Here is a tiny trained network, its code and every weight. The questions are about switching its units off for an input and a target symbol, where a switched-off unit gives its printed mean instead of its output.

import numpy as np


def w(rows, s, z=0):
    codes = np.array(rows[::2]) - 128.0
    scale = np.full(codes.shape[1], s)
    scale[-1] = z or s
    return codes * scale


def f(y):
    return y / 2 * (1 + np.tanh(0.7978845608 * (y + 0.044715 * y**3)))


def softmax(a):
    e = np.exp(a - a.max(-1, keepdims=True))
    return e / e.sum(-1, keepdims=True)


def log_softmax(a):
    a = a - a.max(-1, keepdims=True)
    return a - np.log(np.exp(a).sum(-1, keepdims=True))


def net(x, mask):
    ids = ['ΓΔΞΣαβεζηθλμφ'.index(c) for c in x.split()]
    T = len(ids)
    res = E[ids] + P[:T]
    u = 0
    for l in range(2):
        q, k, v = (res @ M[l].T for M in (Q, K, V))
        z = softmax(np.where(np.tri(T) > 0, q @ k.T / 2**0.5, -1e9)) @ v
        res = res + np.where(mask[u], z, O[l][:, -1]) @ O[l][:, :-1]
        u += 1
        y = f(res @ A[l][:, :-1].T + A[l][:, -1])
        res = res + np.where(mask[u : u + 4], y, B[l][:, -1]) @ B[l][:, :-1]
        u += 4
    return log_softmax(res[-1] @ U[:, :-1].T + U[:, -1])


Q, K, V, O, A, B = {}, {}, {}, {}, {}, {}
E = w([
[91,108,63,137],'Γ',
[142,67,69,100],'Δ',
[150,147,118,225],'Ξ',
[145,161,115,191],'Σ',
[98,135,126,131],'α',
[121,157,126,102],'β',
[121,141,252,138],'ε',
[154,104,148,122],'ζ',
[118,91,152,115],'η',
[171,100,155,148],'θ',
[166,66,138,181],'λ',
[180,93,136,191],'μ',
[108,54,112,111],'φ',
],0.025)
P = w([
[45,138,215,156],'0',
[255,77,169,132],'1',
[238,74,163,145],'2',
[224,88,154,151],'3',
[236,77,148,151],'4',
[230,77,144,156],'5',
[225,67,126,164],'6',
[197,84,134,148],'7',
],0.0072)
Q[0] = w([
[10,178,96,2],'L0H1',
[42,237,167,110],'L0H1',
],0.0086)
K[0] = w([
[198,119,1,103],'L0H1',
[229,84,105,63],'L0H1',
],0.0075)
V[0] = w([
[19,147,85,72],'L0H1',
[91,3,128,83],'L0H1',
],0.012)
O[0] = w([
[123,192,113,1,1],'L0H1',
[59,67,168,51,143],'L0H1',
],0.0095,0.0088)
A[0] = w([
[89,199,191,120,29],'L0N1',
[253,60,150,161,155],'L0N2',
[111,237,146,158,255],'L0N3',
[132,101,7,75,217],'L0N4',
],0.0068,0.0073)
B[0] = w([
[120,136,96,205,124],'L0N1',
[102,198,151,138,249],'L0N2',
[124,158,200,171,144],'L0N3',
[166,186,244,147,143],'L0N4',
],0.011,0.018)
Q[1] = w([
[166,111,30,95],'L1H1',
[130,175,5,78],'L1H1',
],0.012)
K[1] = w([
[209,135,47,144],'L1H1',
[191,91,7,120],'L1H1',
],0.013)
V[1] = w([
[77,35,129,104],'L1H1',
[119,77,80,247],'L1H1',
],0.012)
O[1] = w([
[192,28,135,166,67],'L1H1',
[249,126,124,87,246],'L1H1',
],0.015,0.012)
A[1] = w([
[85,198,2,28,214],'L1N1',
[124,215,183,39,204],'L1N2',
[194,12,137,71,255],'L1N3',
[4,98,201,203,52],'L1N4',
],0.0067,0.0087)
B[1] = w([
[82,182,89,218,182],'L1N1',
[109,2,91,101,249],'L1N2',
[85,145,59,211,246],'L1N3',
[192,145,146,5,235],'L1N4',
],0.009,0.019)
U = w([
[108,167,54,169,115],'Γ',
[217,111,112,83,28],'Δ',
[64,145,137,255,128],'Ξ',
[80,181,127,182,161],'Σ',
[97,100,106,177,254],'α',
[121,137,114,123,244],'β',
[193,119,205,99,73],'ε',
[183,169,92,77,24],'ζ',
[152,80,109,111,137],'η',
[170,166,138,69,69],'θ',
[145,145,133,143,159],'λ',
[156,138,127,162,179],'μ',
[138,110,63,184,58],'φ',
],0.01,0.0077)

Each question gives the input, a string of symbols that net reads in full, and the target symbol t.
The units are the heads (2 rows each of Q, K, V and O) and the neurons (one row each of A and B). Each row of codes is followed by its name. A weight is (code - 128) times the scale printed after its matrix; where a second scale follows, it is the last column's (O, A, B and U).
mask holds one flag per unit, layer by layer, with each layer's heads first. A switched-off unit (its flag False) gives its mean, the last column of its rows in O or B, instead of its output. The means were averaged over made-up inputs and are rounded, as every weight is.
A unit's drop is (log p(t) with every unit on - log p(t) with that unit switched off) / (log p(t) with every unit on - log p(t) with every unit switched off).
The circuit of an input: a set's keep is (log p(t) with only the set's units on - log p(t) with every unit switched off) / (log p(t) with every unit on - log p(t) with every unit switched off). Starting from all 10 units, units are removed one at a time, each time the one whose removal leaves the highest keep (on an exact tie, the one counted first), for as long as the keep stays at least 0.8.
circuit, biggest first: the units of the circuit, biggest drop first
unit that matters most: the unit with the biggest drop
k most important neurons: the k neurons with the biggest drops, biggest first
top k neurons in layer l: the k neurons of layer l with the biggest drops, biggest first
input α μ λ φ α Σ Ξ ζ, target β: circuit, biggest first -> (L0H1 L1H1 L1N4 L1N2)
input μ θ ζ, target Δ: unit that matters most -> L1H1
input Σ μ ζ Δ μ λ θ, target Γ: circuit, biggest first -> (L0H1 L1N1 L1H1)
input Δ Ξ β β ζ φ, target ε: top 2 neurons in layer 0 -> (L0N4 L0N2)
input Ξ Σ μ λ, target ζ: circuit, biggest first -> (L1H1 L0H1)
input Σ Σ Δ Σ λ Δ μ, target Γ: 3 most important neurons -> (L1N1 L1N4 L1N2)
input Ξ Δ β μ θ, target ζ: 4 most important neurons -> (L0N3 L1N1 L1N3 L0N2)
input η ζ Γ Γ Δ α λ Γ, target α: circuit, biggest first -> (L0N2 L0H1 L1H1)
input Γ λ λ η, target θ: circuit, biggest first -> (L1N4 L0H1 L1H1 L0N4)
input Γ η φ λ Σ, target θ: top 2 neurons in layer 0 -> (L0N4 L0N2)
input λ Ξ μ Γ ζ, target φ: circuit, biggest first -> (L1N3 L1H1 L0H1)
input α λ α Σ μ λ, target β: circuit, biggest first -> (L0H1 L1H1 L1N4)
input μ Δ Γ μ η β, target Δ: circuit, biggest first -> (L0N2 L1H1 L0H1)
input α β ζ φ μ μ β θ, target β: 2 most important neurons -> (L1N3 L1N4)
input λ Σ φ μ η μ θ, target φ: 3 most important neurons -> (L1N3 L1N4 L0N4)
input Γ Δ λ Γ μ Ξ, target θ: unit that matters most -> L1N4
input η Σ α μ α, target α: 2 most important neurons -> (L0N2 L1N4)
input Γ φ Γ, target θ: 2 most important neurons -> (L1N4 L0N4)
input μ μ Γ μ θ Σ, target Δ: circuit, biggest first -> (L1H1 L0H1)
input μ β Σ λ μ ζ φ φ, target Δ: circuit, biggest first -> (L1H1 L0H1)
input β λ φ Ξ η λ Δ η, target Σ: 3 most important neurons -> (L0N3 L1N1 L1N4)
input Γ ζ η Γ β Γ μ, target θ: top neuron in layer 0 -> (L0N4)
input φ β Σ, target η: circuit, biggest first -> (L1N4 L0H1 L1H1)
input β λ λ Ξ Δ, target Σ: top 2 neurons in layer 1 -> (L1N1 L1N4)
input η η η Γ λ η, target α: top 2 neurons in layer 1 -> (L1N3 L1N4)
input μ α μ λ α Γ Γ, target Δ: 2 most important neurons -> (L0N4 L0N2)
input α η β Ξ Δ, target β: unit that matters most -> L0H1
input Δ μ μ Δ μ μ β, target ε: 3 most important neurons -> (L1N4 L0N4 L1N3)
